Below are the code and all the weights of a small trained network. Each question names an input and a target symbol and asks about switching units off, where a switched-off unit gives its printed mean instead of its output.

import numpy as np


def w(rows, s, z=0):
    codes = np.array(rows[::2]) - 128.0
    scale = np.full(codes.shape[1], s)
    scale[-1] = z or s
    return codes * scale


def norm(h):
    return h / np.sqrt((h * h).mean(-1, keepdims=True) + 1e-5)


def f(y):
    return y / 2 * (1 + np.tanh(0.7978845608 * (y + 0.044715 * y**3)))


def softmax(a):
    e = np.exp(a - a.max(-1, keepdims=True))
    return e / e.sum(-1, keepdims=True)


def log_softmax(a):
    a = a - a.max(-1, keepdims=True)
    return a - np.log(np.exp(a).sum(-1, keepdims=True))


def net(x, mask):
    ids = ['αβγδεζθμξτφψ'.index(c) for c in x.split()]
    T = len(ids)
    res = E[ids] + P[:T]
    r = norm(res)
    for j in range(3):
        rows = slice(4 * j, 4 * j + 4)
        q, k, v = (r @ M[0][rows].T for M in (Q, K, V))
        z = softmax(np.where(np.tri(T) > 0, q @ k.T / 4**0.5, -1e9)) @ v
        o = O[0][rows]
        res = res + np.where(mask[j], z, o[:, -1]) @ o[:, :-1]
    y = f(norm(res) @ A[0][:, :-1].T + A[0][:, -1])
    res = res + np.where(mask[3:11], y, B[0][:, -1]) @ B[0][:, :-1]
    return log_softmax(norm(res)[-1] @ U[:, :-1].T + U[:, -1])


Q, K, V, O, A, B = {}, {}, {}, {}, {}, {}
E = w([
[86,72,92,64,186,201,163],'α',
[112,200,65,168,145,145,87],'β',
[52,129,137,130,113,197,200],'γ',
[108,188,44,106,126,197,185],'δ',
[155,168,77,82,130,137,167],'ε',
[138,241,93,123,81,226,125],'ζ',
[106,177,115,161,50,178,127],'θ',
[84,44,112,98,166,211,142],'μ',
[79,95,156,63,65,122,250],'ξ',
[111,119,106,141,130,195,129],'τ',
[38,57,136,119,191,150,245],'φ',
[137,139,176,87,131,154,116],'ψ',
],0.019)
P = w([
[228,121,139,207,122,88,40],'0',
[139,177,67,12,67,211,152],'1',
[61,185,31,74,142,55,19],'2',
[128,200,106,210,241,164,187],'3',
[79,179,62,106,89,198,178],'4',
[21,140,74,122,123,87,25],'5',
[190,234,161,204,176,183,166],'6',
[103,106,120,78,45,111,207],'7',
[71,144,123,67,61,76,79],'8',
[193,82,144,207,87,227,185],'9',
[106,98,212,39,82,118,78],'10',
[124,176,110,120,51,60,45],'11',
[172,112,122,122,194,236,233],'12',
],0.011)
Q[0] = w([
[162,153,117,254,213,93,107],'head 0',
[172,56,180,99,126,140,194],'head 0',
[207,132,132,232,164,64,55],'head 0',
[199,161,151,128,174,193,175],'head 0',
[37,112,91,104,54,178,190],'head 1',
[181,98,160,178,132,41,145],'head 1',
[185,120,88,151,92,234,239],'head 1',
[216,118,195,139,124,252,162],'head 1',
[140,196,97,133,149,67,31],'head 2',
[100,144,95,164,194,60,107],'head 2',
[143,109,190,65,78,116,82],'head 2',
[85,113,187,86,138,110,152],'head 2',
],0.009)
K[0] = w([
[50,121,107,136,107,140,227],'head 0',
[203,211,58,131,128,135,218],'head 0',
[41,77,167,70,199,116,205],'head 0',
[160,173,131,217,186,151,184],'head 0',
[140,1,92,214,151,115,131],'head 1',
[90,138,82,116,112,131,43],'head 1',
[179,89,12,216,25,119,111],'head 1',
[192,157,88,236,75,122,76],'head 1',
[82,212,66,143,193,177,73],'head 2',
[8,235,21,92,160,176,229],'head 2',
[106,120,134,221,171,120,230],'head 2',
[164,153,38,126,227,89,30],'head 2',
],0.0079)
V[0] = w([
[167,123,101,129,160,99,152],'head 0',
[184,180,122,69,123,147,95],'head 0',
[86,92,178,150,5,102,106],'head 0',
[114,48,134,200,172,146,81],'head 0',
[168,150,134,170,67,148,136],'head 1',
[143,161,163,156,138,137,137],'head 1',
[172,135,109,190,104,97,112],'head 1',
[83,94,136,175,116,73,143],'head 1',
[189,116,125,159,137,108,98],'head 2',
[104,99,199,89,48,118,63],'head 2',
[116,150,56,199,96,170,84],'head 2',
[58,180,153,104,93,165,76],'head 2',
],0.012)
O[0] = w([
[159,150,135,191,185,140,126,108],'head 0',
[151,203,124,131,108,107,91,254],'head 0',
[143,90,149,1,110,108,135,70],'head 0',
[90,87,192,154,97,56,126,89],'head 0',
[136,49,156,146,146,69,205,179],'head 1',
[147,103,74,152,125,155,191,151],'head 1',
[136,110,134,189,195,133,122,130],'head 1',
[129,115,74,126,174,125,104,41],'head 1',
[135,83,55,105,110,77,80,131],'head 2',
[64,160,182,178,216,79,104,150],'head 2',
[118,64,134,120,79,63,142,168],'head 2',
[65,98,175,163,115,184,102,198],'head 2',
],0.0096,0.0092)
A[0] = w([
[165,125,206,179,210,141,81,137],'neuron 0',
[195,79,88,68,83,163,141,54],'neuron 1',
[143,112,163,197,178,117,189,107],'neuron 2',
[45,154,26,132,100,65,61,60],'neuron 3',
[95,124,64,149,133,209,105,139],'neuron 4',
[1,132,100,90,70,117,13,167],'neuron 5',
[88,127,122,90,74,163,194,19],'neuron 6',
[120,153,158,53,59,169,141,1],'neuron 7',
],0.01,0.0027)
B[0] = w([
[143,221,209,207,178,173,104,179],'neuron 0',
[172,161,187,142,119,190,121,153],'neuron 1',
[55,106,89,187,198,159,96,193],'neuron 2',
[19,151,158,38,209,29,96,171],'neuron 3',
[144,113,86,92,105,112,210,183],'neuron 4',
[52,227,65,100,122,1,127,254],'neuron 5',
[41,132,132,107,156,197,106,175],'neuron 6',
[97,65,128,105,89,165,98,206],'neuron 7',
],0.0094,0.0085)
U = w([
[76,221,61,37,199,15,130,132],'α',
[94,152,21,94,127,119,14,172],'β',
[80,130,141,74,51,191,146,64],'γ',
[167,179,99,68,52,147,125,100],'δ',
[236,149,2,61,177,127,120,228],'ε',
[226,161,23,152,75,154,167,127],'ζ',
[114,105,132,165,84,68,187,88],'θ',
[177,173,112,81,176,115,169,119],'μ',
[142,103,194,34,173,142,192,134],'ξ',
[118,82,69,159,117,137,92,140],'τ',
[101,96,50,118,156,166,170,63],'φ',
[132,202,222,167,199,180,80,254],'ψ',
],0.007,0.0022)

Each question gives the input, a string of symbols that net reads in full, and the target symbol t.
The units are the heads (4 rows each of Q, K, V and O) and the neurons (one row each of A and B). Each row of codes is followed by its name. A weight is (code - 128) times the scale printed after its matrix; where a second scale follows, it is the last column's (O, A, B and U).
mask holds one flag per unit, heads first, then neurons. A switched-off unit (its flag False) gives its mean, the last column of its rows in O or B, instead of its output. The means were averaged over made-up inputs and are rounded, as every weight is.
A unit's drop is (log p(t) with every unit on - log p(t) with that unit switched off) / (log p(t) with every unit on - log p(t) with every unit switched off).
The circuit of an input: a set's keep is (log p(t) with only the set's units on - log p(t) with every unit switched off) / (log p(t) with every unit on - log p(t) with every unit switched off). Starting from all 11 units, units are removed one at a time, each time the one whose removal leaves the highest keep (on an exact tie, the one counted first), for as long as the keep stays at least 0.8.
circuit, biggest first: the units of the circuit, biggest drop first
top k neurons: the k neurons with the biggest drops, biggest first
heads that matter: for each layer, one digit per head in row order, 1 if its drop is at least 0.15 and else 0, layers parted by /
drop when u is switched off: that unit's drop, to one decimal
input ζ ψ μ ψ θ φ ψ ψ ψ θ, target ψ: top neuron : (neuron 0)
input ψ μ ψ ψ θ, target α: circuit, biggest first : (head 2; neuron 3)
input ψ ψ ψ β ζ, target α: heads that matter : 101
input θ ψ μ ψ ζ ψ ψ ψ, target ξ: circuit, biggest first : (head 0; head 1)
input ψ ψ ζ τ φ γ ξ τ α ψ θ, target α: circuit, biggest first : (head 2; neuron 5)
input δ ψ ε α μ δ β ψ, target ψ: circuit, biggest first : (head 0; neuron 5)
input τ γ μ ψ ψ ψ ε γ ζ θ ψ ζ δ, target ψ: heads that matter : 001
input ψ α ε ψ ψ ψ ζ ψ μ ζ τ, target α: circuit, biggest first : (head 2; neuron 5)
input ψ ξ ζ τ ζ, target α: circuit, biggest first : (head 2; neuron 3; head 0)
input ψ ψ φ ζ ζ φ ψ α θ ψ ψ δ α, target ψ: circuit, biggest first : (head 2; neuron 0)
input θ β ψ ψ θ μ ψ ε, target ξ: heads that matter : 110
input τ ε γ ψ τ, target θ: circuit, biggest first : (head 0; head 1)
input ε δ ψ δ τ α θ ζ, target ζ: circuit, biggest first : (head 0; head 2; head 1; neuron 5)
input τ ψ α ζ ψ, target θ: heads that matter : 011
input ψ ζ ε ψ θ μ ψ ε ψ θ τ, target α: heads that matter : 101
input ψ ψ ψ φ γ φ ε ξ, target α: heads that matter : 011
input θ φ τ ψ θ δ β ζ γ ζ ψ ψ ζ, target ψ: circuit, biggest first : (head 2)
input β τ ζ μ δ φ ψ ψ ψ ψ ψ ζ β, target ψ: top 2 neurons : (neuron 0; neuron 5)
input ε θ τ ψ ε α γ ε, target ζ: drop when head 0 is switched off : 0.3
input ζ γ φ μ ψ, target γ: drop when head 2 is switched off : 0.0
